Below are the code and all the weights of a small trained network. Each question names an input and a target symbol and asks about switching units off, where a switched-off unit gives its printed mean instead of its output.

import numpy as np


def w(rows, s, z=0):
    codes = np.array(rows[::2]) - 128.0
    scale = np.full(codes.shape[1], s)
    scale[-1] = z or s
    return codes * scale


def norm(h):
    return h / np.sqrt((h * h).mean(-1, keepdims=True) + 1e-5)


def f(y):
    return np.maximum(y, 0)


def softmax(a):
    e = np.exp(a - a.max(-1, keepdims=True))
    return e / e.sum(-1, keepdims=True)


def log_softmax(a):
    a = a - a.max(-1, keepdims=True)
    return a - np.log(np.exp(a).sum(-1, keepdims=True))


def net(x, mask):
    ids = ['δεηθλμξσφψ'.index(c) for c in x.split()]
    T = len(ids)
    res = E[ids] + P[:T]
    u = 0
    for l in range(2):
        q, k, v = (norm(res) @ M[l].T for M in (Q, K, V))
        z = softmax(np.where(np.tri(T) > 0, q @ k.T / 4**0.5, -1e9)) @ v
        res = res + np.where(mask[u], z, O[l][:, -1]) @ O[l][:, :-1]
        u += 1
        y = f(norm(res) @ A[l][:, :-1].T + A[l][:, -1])
        res = res + np.where(mask[u : u + 12], y, B[l][:, -1]) @ B[l][:, :-1]
        u += 12
    return log_softmax(norm(res)[-1] @ U[:, :-1].T + U[:, -1])


Q, K, V, O, A, B = {}, {}, {}, {}, {}, {}
E = w([
[99,204,163],'δ',
[201,149,204],'ε',
[56,124,151],'η',
[51,197,253],'θ',
[147,99,92],'λ',
[162,91,155],'μ',
[155,89,79],'ξ',
[35,144,244],'σ',
[51,131,25],'φ',
[205,156,126],'ψ',
],0.018)
P = w([
[55,224,59],'0',
[206,111,92],'1',
[75,164,201],'2',
[193,82,90],'3',
[226,120,93],'4',
[69,163,207],'5',
[83,126,66],'6',
[241,120,94],'7',
[75,177,207],'8',
[79,113,67],'9',
[253,122,90],'10',
[78,188,207],'11',
[109,147,102],'12',
[249,115,93],'13',
],0.0071)
Q[0] = w([
[3,64,115],'L0H0',
[132,176,38],'L0H0',
[177,26,106],'L0H0',
[254,60,40],'L0H0',
],0.015)
K[0] = w([
[7,88,95],'L0H0',
[102,198,71],'L0H0',
[149,41,95],'L0H0',
[195,83,59],'L0H0',
],0.018)
V[0] = w([
[109,199,254],'L0H0',
[20,136,127],'L0H0',
[179,125,132],'L0H0',
[87,147,156],'L0H0',
],0.007)
O[0] = w([
[10,26,17,254],'L0H0',
[92,253,91,142],'L0H0',
[148,67,149,125],'L0H0',
[99,146,98,161],'L0H0',
],0.0062,0.0038)
A[0] = w([
[106,134,11,50],'L0N0',
[154,155,111,203],'L0N1',
[180,114,57,48],'L0N2',
[153,112,92,66],'L0N3',
[149,148,225,118],'L0N4',
[148,191,166,2],'L0N5',
[175,126,121,195],'L0N6',
[154,140,82,200],'L0N7',
[139,98,150,99],'L0N8',
[105,123,191,84],'L0N9',
[184,130,79,28],'L0N10',
[77,177,211,128],'L0N11',
],0.012,0.0038)
B[0] = w([
[206,57,243,184],'L0N0',
[157,108,117,174],'L0N1',
[45,76,184,151],'L0N2',
[134,130,186,136],'L0N3',
[9,41,141,203],'L0N4',
[126,173,251,134],'L0N5',
[166,208,164,199],'L0N6',
[111,108,99,173],'L0N7',
[77,155,107,163],'L0N8',
[160,88,54,175],'L0N9',
[37,57,129,150],'L0N10',
[237,65,180,253],'L0N11',
],0.014,0.0054)
Q[1] = w([
[166,85,117],'L1H0',
[134,105,207],'L1H0',
[3,178,144],'L1H0',
[179,134,129],'L1H0',
],0.019)
K[1] = w([
[89,168,83],'L1H0',
[112,137,183],'L1H0',
[145,2,203],'L1H0',
[152,161,101],'L1H0',
],0.019)
V[1] = w([
[20,87,2],'L1H0',
[100,132,128],'L1H0',
[6,181,232],'L1H0',
[129,35,249],'L1H0',
],0.0087)
O[1] = w([
[57,34,93,62],'L1H0',
[105,120,123,131],'L1H0',
[10,148,108,208],'L1H0',
[103,157,19,248],'L1H0',
],0.012,0.014)
A[1] = w([
[190,186,21,231],'L1N0',
[157,205,181,146],'L1N1',
[114,172,137,38],'L1N2',
[80,193,162,207],'L1N3',
[107,12,89,54],'L1N4',
[69,132,36,194],'L1N5',
[125,177,64,163],'L1N6',
[131,114,110,116],'L1N7',
[166,151,147,90],'L1N8',
[36,49,248,162],'L1N9',
[188,82,43,212],'L1N10',
[136,140,107,254],'L1N11',
],0.016,0.0022)
B[1] = w([
[101,40,218,193],'L1N0',
[163,177,152,157],'L1N1',
[100,139,172,153],'L1N2',
[69,195,142,198],'L1N3',
[252,134,138,153],'L1N4',
[72,54,97,251],'L1N5',
[115,61,163,201],'L1N6',
[141,155,140,134],'L1N7',
[118,110,106,136],'L1N8',
[220,200,8,157],'L1N9',
[238,133,160,143],'L1N10',
[134,115,143,156],'L1N11',
],0.026,0.017)
U = w([
[133,132,176,144],'δ',
[208,82,44,255],'ε',
[92,79,121,4],'η',
[39,156,15,129],'θ',
[107,207,102,144],'λ',
[197,22,132,174],'μ',
[94,155,134,75],'ξ',
[117,106,7,130],'σ',
[191,103,151,202],'φ',
[116,76,113,22],'ψ',
],0.013,0.0031)

Each question gives the input, a string of symbols that net reads in full, and the target symbol t.
The units are the heads (4 rows each of Q, K, V and O) and the neurons (one row each of A and B). Each row of codes is followed by its name. A weight is (code - 128) times the scale printed after its matrix; where a second scale follows, it is the last column's (O, A, B and U).
mask holds one flag per unit, layer by layer, with each layer's heads first. A switched-off unit (its flag False) gives its mean, the last column of its rows in O or B, instead of its output. The means were averaged over made-up inputs and are rounded, as every weight is.
A unit's drop is (log p(t) with every unit on - log p(t) with that unit switched off) / (log p(t) with every unit on - log p(t) with every unit switched off).
The circuit of an input: a set's keep is (log p(t) with only the set's units on - log p(t) with every unit switched off) / (log p(t) with every unit on - log p(t) with every unit switched off). Starting from the 12 units with the biggest drops (on a tie, the unit counted first), units are removed one at a time, each time the one whose removal leaves the highest keep (on an exact tie, the one counted first), for as long as the keep stays at least 0.8.
circuit, biggest first: the units of the circuit, biggest drop first
unit that matters most: the unit with the biggest drop
top k neurons: the k neurons with the biggest drops, biggest first
k most important neurons of layer l: the k neurons of layer l with the biggest drops, biggest first
input θ η μ ε θ η η σ, target θ: circuit, biggest first => (L0H0 L1N0)
input δ θ θ ψ μ θ θ μ μ δ μ δ φ δ, target δ: circuit, biggest first => (L0N0 L0N11 L1H0 L1N5)
input φ φ ψ ψ θ ψ ε θ, target φ: 3 most important neurons of layer 0 => (L0N4 L0N11 L0N0)
input δ ε θ ε η φ σ μ φ φ μ σ, target σ: circuit, biggest first => (L0N11 L0H0 L1N9)
input θ δ η μ ψ, target θ: unit that matters most => L0H0
input δ δ δ, target δ: circuit, biggest first => (L0N4 L1H0 L1N5 L0H0)
input ε θ η δ θ ε δ θ σ θ σ, target ε: circuit, biggest first => (L0N11 L1N9)
input ε η ε θ μ η θ φ θ φ θ ψ θ λ, target ε: top 2 neurons => (L0N8 L1N4)
input δ λ η δ θ θ θ μ δ θ λ, target δ: 3 most important neurons of layer 0 => (L0N11 L0N0 L0N4)
input λ μ φ θ η θ η μ μ μ ε θ μ θ, target λ: top 3 neurons => (L0N11 L0N0 L0N5)
input σ θ μ θ θ δ μ μ θ μ ψ ε μ ξ, target σ: 2 most important neurons of layer 1 => (L1N0 L1N9)
input μ ε μ μ ε θ ξ η ε, target ε: circuit, biggest first => (L0N4 L1N9)
input ε φ φ ε η μ θ η θ θ ψ, target ε: circuit, biggest first => (L1H0 L0H0 L1N9)
input θ λ ξ ε, target θ: 2 most important neurons of layer 0 => (L0N4 L0N11)
input φ φ ψ ξ, target φ: circuit, biggest first => (L1H0 L0N0 L1N5)
input δ φ θ θ ξ μ ξ μ μ μ φ λ ψ ψ, target δ: 2 most important neurons of layer 1 => (L1N5 L1N1)
input ε η ε ε ψ, target ε: top 3 neurons => (L0N11 L0N0 L1N9)
input δ ε ε ε, target δ: unit that matters most => L0N0
input θ λ σ ε ξ ε μ θ ψ μ η, target θ: 2 most important neurons of layer 0 => (L0N0 L0N11)
input φ ε ε δ μ ψ ε η ε η η θ μ λ, target φ: 2 most important neurons of layer 0 => (L0N11 L0N4)
input σ μ ψ ψ φ η μ μ σ θ φ σ δ μ, target σ: 4 most important neurons of layer 0 => (L0N11 L0N0 L0N4 L0N8)
input θ θ ε ε ε θ δ δ ε ψ η, target θ: top 3 neurons => (L0N0 L0N11 L0N4)
input φ σ η η θ θ ε θ ε σ δ θ μ φ, target φ: circuit, biggest first => (L0N4 L1H0 L0H0 L1N5)
input ε μ ξ μ μ, target ε: 4 most important neurons of layer 0 => (L0N0 L0N4 L0N11 L0N8)
